Each row is followed by its class.
[-188   60  242  -17 -295  -26  163    4   -6  304   81 -195 -344   59
  -18 -255  -88   70 -380    8  154  -47 -229   55  165  240  285  203
  224  -85  -55  -88]	(167)
[-285  292   90   -6  340  -90 -170  194 -162  264 -160  -78 -134 -271
   -7  -61  -45  104 -454 -102  268  162  118  127  232  267  170    7
  -49 -150  -54 -147]	(42)
[-234  -43 -159  -75 -291  -49  492  -64  -61 -250  108  270    2 -328
 -111  -68  108 -195   20  272  -82  286 -361 -300 -273  -52  -70  451
  117  576  -12  -33]	(42)
[ -61 -207 -294 -135  193  255  228   42  290  -93 -335  159  -94 -471
  -81  359 -186 -113  -11  433 -174  559 -486  164 -125 -118  322  312
  -57  540  223  -20]	(72)
[-216   80  265   30 -510  165  246 -179   34   29  -58 -534 -138  -58
  112 -189   76 -150  222   57  -26 -140 -368 -258  138   -7  220   83
  121  -40 -136  -26]	(172)
[  83  -93  -82  241  164  355  -40 -193   95  -58 -218   75  526  169
  132  318  -58  110 -293  404 -193   37  316  492  -36 -109  -42 -121
  188  201 -291  -56]	(116)
[ 379  -33 -240  300   -3 -303   81   80   13  716  -66  -23  249 -197
 -166  229  -83    5  -94 -192 -182  280 -420  412  193  371 -223  -57
 -143  -86  -88  242]	(198)
[ 493 -104 -178  120 -356  -96 -128  -18  335  130 -230 -162 -593  261
 -271   28 -294   34  573  -37 -161   49 -240  -67  103   97 -238  -43
 -295  -72   54   77]	(42)
[-441  550  430  -20  415  721 -509  -71   35  461  -48 -168   78   38
  280  -98 -142   70 -593  163 -103   65   90   81  234   57  193 -118
  -11 -124  381  -21]	(72)
[ -12  190  172   72 -350  320  226  -89   80  419 -181 -402 -569  -81
 -202 -166 -215   24 -232   43  -37   21 -494 -143  266  250  457  276
   45  -20   82 -266]	(69)
[-528  336  152 -530  564  476 -107  -70  335 -431 -123 -149   52 -388
  415  -39   37  -57   -2  279  -63  -24   19   -9 -103 -387  164  116
  -82  241  517   37]	(42)
[ 289  143   34  231 -107   88 -321 -282  271  592  217   57 -100  548
 -191  104 -367 -125 -378  187 -187 -197  195  341 -245 -154 -102 -216
 -365 -425 -277 -277]	(117)
[   8  -88 -314   -3 -381   68   27 -199   18   70  -38  418    5 -173
 -328  197 -167  -69 -271  582 -248 -128  -49  195 -225 -149  158  242
  213  254 -192 -429]	(139)
[-187   37 -128   83   38  223  -14   36    7   23  -74   77   30   81
  -17  113  -54  -71 -229  392  128   65   21   54 -102   18   64  116
 -109  141 -199 -282]	(69)
[ -68  198  141   11   68  -95 -488  -72  259  510 -133  -68 -502 -156
    6  168 -126  127 -278 -161   25  -92   68 -149  123   71  331 -243
 -343 -272   74  -14]	(116)
[ 281  307  -12  274 -209  222   82 -276  181  274 -110   25  -71   32
 -179   78 -286   25  104   74 -363  -58 -253  101   63   36   14 -116
 -115   59  170 -199]	(42)
[-173  197  152  125 -223  364  154 -180 -157 -133   29 -237  112  154
   49  -31   14 -162 -307  288 -103   86 -186  -91  -77   59    0  226
  143  236 -121 -106]	(9)
[-206   84 -135  -38 -193  178  169 -191 -256  -90  146  199  381  102
 -110  134  264 -279    3  323 -278  -86   22 -344 -345 -400   35    0
 -108  166 -352   21]	(72)
[ 165 -243 -337   16  135  -47  -78  185   37   11 -282  577 -401  -64
 -274  197 -130  267 -260  308  222  216  267  198 -126  112  393    2
 -265  386  -50 -285]	(198)
[  36  286  256  228  237   73    7  -24  -53  133  207 -229  307  509
  150  134  -57  111 -622  -91  -21  -75  -96  483   41  323  -79   52
   35 -229  -90   80]	(9)
[-138 -260  -84 -316  405 -139  352  219   64  -52 -312  316   76 -359
  -41  264  132   13  155 -247  -45  229 -172 -256  -13  -28  371  -78
 -268   71  268  101]	(9)
[ 172 -328 -125   19  350  296  -83  328  249  456  122  -18  195  382
   23  266 -179  185  -27  -42 -105  -17 -433  571  230  241  138   73
 -203 -315  121   25]	(198)
[ 165  127 -402 -110  361 -115   -3  273  163  363  -89  289  -96 -166
 -245  177   -6   28   47  -84 -116   19 -292  142   37  149   34   86
 -343   97  333   25]	(42)
[-597  493  430 -316  361  397   -3  -22   55 -247   30   94  -78 -395
  222  151 -165  119    8   96  -95  248 -207 -120  -69 -158  740  115
 -169  -12  594  -68]	(117)
[ 175 -132   65  197 -320 -237   18   58   95  456   21  -29 -475  324
 -278   45 -179  202  -24 -294 -195  101 -453   78  270  536  111  242
  138 -110    2  -79]	(116)
[-179  106   11 -240  369  387  277 -135  -48 -310  -48  413  614  295
 -104  203  210    1 -210  424 -364  -23  -27  196 -339 -411  121   40
  -86  102 -174  -48]	(172)
[-147  355  334  144  254  125  707 -244 -494 -749   54  -77  770  -25
  230   83  309   94 -182  -32  152  247  324 -476 -180 -231 -136  -48
  -54  181 -515  435]	(172)
[ 144  245 -198  218 -267  279 -223 -257  -76  109  200 -149  -72  179
  -21   98  -73  -90 -140  234 -186 -177  318 -101 -137 -133  -98  122
 -136  157 -320 -145]	(167)
[ -92  159  114   18  -13  430  176  -78  216   77 -222   91    1   42
 -154   41 -276   41  -26  251 -316   58 -229   75  -37   30  178  134
  -70   93  155 -108]	(42)
[ 552 -364 -368   -6 -172 -449   -9  -89  385  378 -111  261 -315  311
 -466  315 -393   -1  -41    4 -272   -5 -327  441    9  110 -191  107
  -17 -225 -102 -285]	(139)
[-158    7  101   83  233  -86   77   85 -121  201 -143 -130  151 -209
  114   27  100  207 -117   12   72  320  144  117  110  110 -141 -187
  -37  101  -70   88]	(47)
[-513  290  592  -72 -105  195  528 -177 -288 -357  367  -82  589  137
  355 -224  178 -101   45  175   13  106 -494  -43  -87 -206  387 -173
  226  -53  166   31]	(69)
[-140  185 -134  -34 -130  517    5    1 -117  -82   73   -8  115  239
  -98   -3  -96  -71 -149  617 -189  137 -231  -25 -118   57 -352  502
  -84  154 -100  -43]	(172)
[  32  249  248  104 -264 -396  739   33 -122  241   66 -295 -170 -354
  -75   26  -23   88  512 -480  -40  275 -840 -359  224  248  227 -124
 -219 -160  441  111]	(47)
[ 262  196 -236  120  -19  177 -109  -98  -12  144   83 -177  -57 -145
   27   59 -219   29  238   92 -299  -28    9 -116   38   87 -262    5
 -286  175  170  160]	(72)
[-320  -89  -99  -18 -365  291  136 -196 -121 -397 -175  104  146  -64
   -1  -10  182 -222 -173  675   67  -28   35  -66 -221 -272   51  212
  221  336 -441 -330]	(172)
[ 650   88 -439  156  333  254   56  211   18 -196 -175  -21  -94  371
 -139   26 -290  -40  251   91   80  193  -62  132  112  311 -433  301
 -384  124   97  165]	(117)
[ 242  270 -195  137  223  299   65  -27 -259  323  241 -350  305  342
    8   66  168  -98 -443    7 -270  -23 -225   89   79  215 -144  286
 -162  143 -247  255]	(9)
[-105  155  258 -122   77   58 -270 -174  125 -146  -82  -72  -42  285
 -112  111 -235  121 -283  136 -307 -101  109   32 -111   24 -119  -15
   11 -104  -62  -12]	(139)
[-540  744  498   37  282  586   -8 -148  -68 -106   92 -823   77  196
  540 -172   96  -14 -536  204  233  143 -147  169  112  117   60  390
  -63   -7 -189  115]	(198)
[  95  137  -86  156    1 -108 -147    9  435  899  -88    9 -515 -284
 -158   73 -472  -12 -268 -238  -32  -93  -22  -91  217  375  340 -149
 -199  128  457 -350]	(42)
[ 409 -164  -41  285   80  -90    9  117  313  530  -38  -95   24  551
 -243  249 -513  128 -215  -70  -82   44 -216  527  240  453  -25   51
  101 -180  -95  -28]	(139)
[-219  229   15   13 -176  356  177  -52 -194  187  173 -302  -68  101
   51 -148  155 -218 -242  233  -80    0 -452 -263   44  131  216  478
  -95  191 -209   75]	(47)
[  71  -45   -1  198   94  222 -448  -43  444  411 -266 -218 -103 -101
  121  161 -196 -162   63   65 -116   64  116  152   11  -20    6 -175
 -278    4   24   51]	(47)
[ 160   50  -60   71  -38  182 -232  164  105  355  -43  122 -188  -36
 -136  144 -156   47  159   61   38   76 -329  173  196   26  446  -77
 -152 -205  262  -86]	(172)
[-406  229   78 -110  -71  393   40 -215 -184 -149  -16   61  140  134
  -68  -13   94  -34 -462  552 -173    8  115 -216 -267 -182  -81  284
  -14  208 -388 -160]	(139)
[ 489 -182 -561  -34  131  -10 -118   72  -16  191   38  303   46  464
 -401  426  -34  218  -92  323 -521    5 -315  546 -119   85 -319  215
 -322  -51 -236   46]	(117)
[  55 -181 -123 -139  266 -143 -420  222  138    6 -211  -22 -138  371
 -148  194 -209  357   36   35 -241    8  137  566  155  303 -357  163
   42 -249 -216   92]	(167)
[-216 -135  -32  -98  -24 -238  249   -6  -39 -475  -50  390  381 -256
 -106  158 -115  -10  259  319 -110  242  -41  148 -287 -113 -336  -38
  179  158   40  -86]	(117)
[ -93  -27  200   -4  149  118 -167   39  205  426   -4  102 -124  283
 -177  211 -299  302 -422    2 -260 -108 -328  276  233  312  325 -108
  208  -59  275 -141]	(72)
[ 213  275 -121  205   86  683 -544   -2  264   98 -227 -369 -628  335
   10  -97 -442   32  120  442 -160   16   80   47  -24  221 -105  173
 -639  183   15  -13]	(72)
[-115  208 -110   28  116  392  456 -122 -134 -286  -75  -51  398   55
    5  178   -8 -269 -131  258 -372   97 -276 -117 -229   27  111  377
 -171  352 -120   85]	(72)
[ 173  193 -138  -21 -136  197  131 -116  -22  399   63  -41 -208    7
 -218   37  116  -27  -78   58 -272   70 -444 -107   68  -56  377  290
  -60  212  -29   60]	(139)
[-348   60  182  -74 -400  256  -50  -82   63 -212 -185  -62 -347 -214
  -54 -221 -239    5   42  500  177   31   56  -87  -37 -158   89   62
  161   25  -22 -316]	(42)
[ -33  216 -190   80   76  341 -142   56   37  341  -88   18 -120   39
 -168    7 -176  -17 -413  281  -52   10  279   47  -87  115 -141  278
 -181  137 -145 -156]	(167)
[  -6  231  -63   48   46  319  165  -39   85  115   48 -295  -72   45
   60   48 -192  -52   10  114 -193   58 -228 -196   76  236 -128  392
 -179  253  152   73]	(47)
[-204  158   76 -357  599  271 -383  249  302  270 -105   30 -441 -238
   70   70 -258  252 -257 -132   -1   91 -162   29  288  248  333  286
 -152  -75  620  -50]	(139)
[-199  200  -68  -46  557  638 -176   49  247  204 -263   86  218 -137
   11  314 -167  152 -435  474  -81  215  -11  323  -13 -207  -50 -100
 -227   56  205 -238]	(42)
[ 171    7   25  -73   59 -479  257  -93  416   79 -425   35 -314 -452
 -151  455 -364  124  -29 -151  -44  382 -468  151  151  181  244 -114
  112  165  467   54]	(9)
[ -76  279  341   31  160   70  266  -62  -40  389  314 -252 -159  365
   29   29 -309  136 -518 -230   77  -56 -306   11  270  318  522   54
  -41 -284  121 -230]	(117)
[ 249  118  -66  101  184  221 -334  219  279  273 -253 -451 -458  -91
  219 -155 -154 -124  346 -306  134   24 -144   39  354  278  254    1
 -414 -113  333  152]	(42)
[ 360 -259 -325 -227   65  -27 -578  -73  217   52   91  293 -160  413
 -211   40 -128   10 -307  302 -256 -331  341  523 -197 -252 -191  -17
  -52 -178 -172 -110]	(42)
[ 369  -52 -447  149 -355  226   93 -180   38  -81 -301 -161 -178 -301
 -178   88   64 -269  585  123 -361  201 -138 -501 -185 -115 -424  220
 -545  385 -246  163]	(198)
[  42  -99  153 -199 -111 -187  250 -222  102 -229  -38 -311  -80  -53
  114   90  170 -272   15 -381 -141   11  -55 -514 -108 -214  244   32
  -90  -48  -52  311]	(116)
[-180  216  171   -7   17  324   19  -93   -9  -68   47 -191   74   54
  160   -3    7 -161 -354  153  177  -30   -1 -184    4  -93  215   78
   -9   12  -13  -54]	(172)
[ 199  366   -8  244  209  404  171 -122  218  197 -315 -332  128  104
   89  311 -203 -100  -62 -142 -224    1 -429  138  228  295  235  121
 -315    2  125   -5]	(198)
[ 147 -300 -326  139 -258 -208   85  -61  216  303 -290  291 -378 -191
 -324  464 -292 -116 -143  105  132  136 -145 -253   52   21  487  -57
  -81  191 -109 -488]	(139)
[ 560 -164 -360  271 -134 -254 -564  122  396  634 -153   41 -308 -182
 -238   53 -176 -123  345 -247  -30 -165  326   93   40  136 -107 -349
 -223  154  129  106]	(198)
[ -93   68  103 -111   62 -219   11   35   -7   -1  263 -122   89 -232
  117 -148  -49 -112  -73 -118  -25   61 -252  -21  -37  128 -299   67
   -4 -135  238  147]	(116)
[-409  425  389 -270  435   66  235 -195   14 -562   42 -202  206 -271
  233  113   27  -87  -60 -178  -77  236 -208 -391  -50 -132   30   57
   77  201  338  142]	(117)
[ 278  244  -66  130  -38  -82  -91 -279  224   88   20   30 -204  -42
 -193  174 -265  -65  -95   39   32  -29   68  -13 -107 -216 -160  -58
 -159 -154 -142 -181]	(69)
[ 174 -289 -258  185  326 -216  -80  432  120  375 -347  233 -331 -246
  -24  278  -28  123  136 -338  240  430 -127   27  246  408  454  -89
 -339  182  198  168]	(72)
[ 129  123 -133  186 -218  486   42  -45  166  358  -51 -229 -413  -95
   -6  -85 -154 -115  160  111 -202   19 -383 -195  108  208  368  348
 -292  257  131  -78]	(116)
